Read these off the grid that follows. Rows and columns are numbered from 0.
1) What is the entry directly below the largest entry?
2) What is the entry directly below the smallest entry?
3) What is the entry in the bottom-left corner?
4) What is the bottom entry of the column that holds the largest entry?
5) What is the entry at row 2, column 0?
6) What is the entry directly above the largest entry?
7) What is the entry directly above 2.15?
8) What is the smallest entry?
2.22, -4.66, -0.07, 0.52, -1.57, 1.84, 1.17, -2.55, 2.35, 1.20, -3.70, 0.80, 2.43, 0.98
2.43, -4.48, 0.12, 0.56, -1.40, 2.05, 1.04, -2.40, 1.97, 1.23, -3.68, 0.82, 2.78, 1.37
2.54, -4.34, 0.26, 0.58, -1.15, 2.31, 0.90, -2.36, 1.58, 1.23, -3.61, 0.72, 3.01, 1.72
2.77, -3.77, 0.73, 0.59, -0.67, 2.77, 0.55, -2.00, 0.62, 1.19, -3.31, 0.68, 3.54, 2.52
2.86, -3.43, 0.83, 0.60, -0.44, 2.84, 0.41, -1.78, 0.20, 1.06, -2.99, 0.67, 3.70, 2.78
2.49, -4.42, 0.16, 0.55, -1.21, 2.23, 0.97, -2.38, 1.79, 1.21, -3.67, 0.77, 2.87, 1.54
2.57, -4.24, 0.34, 0.60, -1.06, 2.41, 0.77, -2.26, 1.44, 1.24, -3.53, 0.77, 3.17, 1.91
2.26, -4.62, 0.03, 0.54, -1.45, 1.97, 1.10, -2.48, 2.17, 1.29, -3.68, 0.83, 2.60, 1.15
2.03, -4.76, -0.30, 0.52, -1.72, 1.59, 1.30, -2.57, 2.77, 1.21, -3.70, 0.86, 2.14, 0.55
2.15, -4.72, -0.23, 0.51, -1.64, 1.73, 1.27, -2.53, 2.53, 1.25, -3.73, 0.79, 2.30, 0.74
2.75, -4.01, 0.53, 0.62, -0.92, 2.59, 0.66, -2.08, 0.97, 1.16, -3.44, 0.72, 3.35, 2.23
2.78, -3.87, 0.62, 0.60, -0.78, 2.66, 0.59, -2.04, 0.74, 1.18, -3.37, 0.71, 3.42, 2.39
2.84, -3.59, 0.79, 0.61, -0.56, 2.88, 0.42, -1.86, 0.37, 1.14, -3.19, 0.71, 3.61, 2.64
2.63, -4.16, 0.44, 0.57, -1.00, 2.52, 0.80, -2.19, 1.19, 1.20, -3.52, 0.77, 3.25, 2.01
1) 2.87
2) -4.72
3) 2.63
4) 3.25
5) 2.54
6) 3.54
7) 2.03
8) -4.76

arr =
  92.652   -51.112   -40.997   160.604   174.803   -36.562   -84.789   222.323  -188.600  -118.599   232.340  -179.915   141.890  -205.943
  12.753  -164.863   110.718   -42.699    52.758   161.303   -27.887    30.809   -35.017  -161.904    94.762    81.468   -11.513  -190.022
  92.472  -106.772  -106.982   155.161   134.443   -11.383  -194.537   164.645    14.148  -275.100    39.028  -149.227     2.244  -118.035
 171.946   -76.903    35.081   160.896   273.485   -23.500   -86.024   194.965   -90.838  -202.728    83.946  -213.508    67.121  -128.016
 -43.345  -151.667    93.872   -83.816   125.596   156.886    30.436    32.664    43.991  -125.334    88.561   158.817   -29.343  -171.723
Rows and columns are numbered from 0.
Give the entry in row 0 and column 2.
A: -40.997
The bottom entry of the column that holds the smallest entry: -125.334
The entry in row 2 and column 0: 92.472
The entry directly above 12.753 -> 92.652
The entry at row 0, column 1 -> -51.112
Give the bottom-right entry.
A: -171.723
The bottom-left entry: -43.345
Give the entry just right of the smallest entry.
A: 39.028
The entry just left of the smallest entry -> 14.148
The entry at row 1, column 0 -> 12.753
The entry just right of -179.915 -> 141.890
Give the largest entry.
A: 273.485
Give the entry in the top-right corner.
A: -205.943
Give the bottom entry of the column that holds the largest entry.
A: 125.596
The top entry of the column that holds the largest entry: 174.803
Give the entry just right of 81.468.
A: -11.513
Give the entry directly below 83.946.
A: 88.561
Give the entry at row 2, column 2.
A: -106.982
Give the entry directly below -84.789.
A: -27.887
The entry just right of 222.323 is -188.600
The entry just left of 125.596 is -83.816
Give the entry just left of 81.468.
A: 94.762
Give the entry in row 2 and column 1.
A: -106.772
The entry just left of 32.664: 30.436
Give the entry at row 1, column 2.
A: 110.718
The entry directly below -51.112 -> -164.863
The entry just left of -86.024 -> -23.500
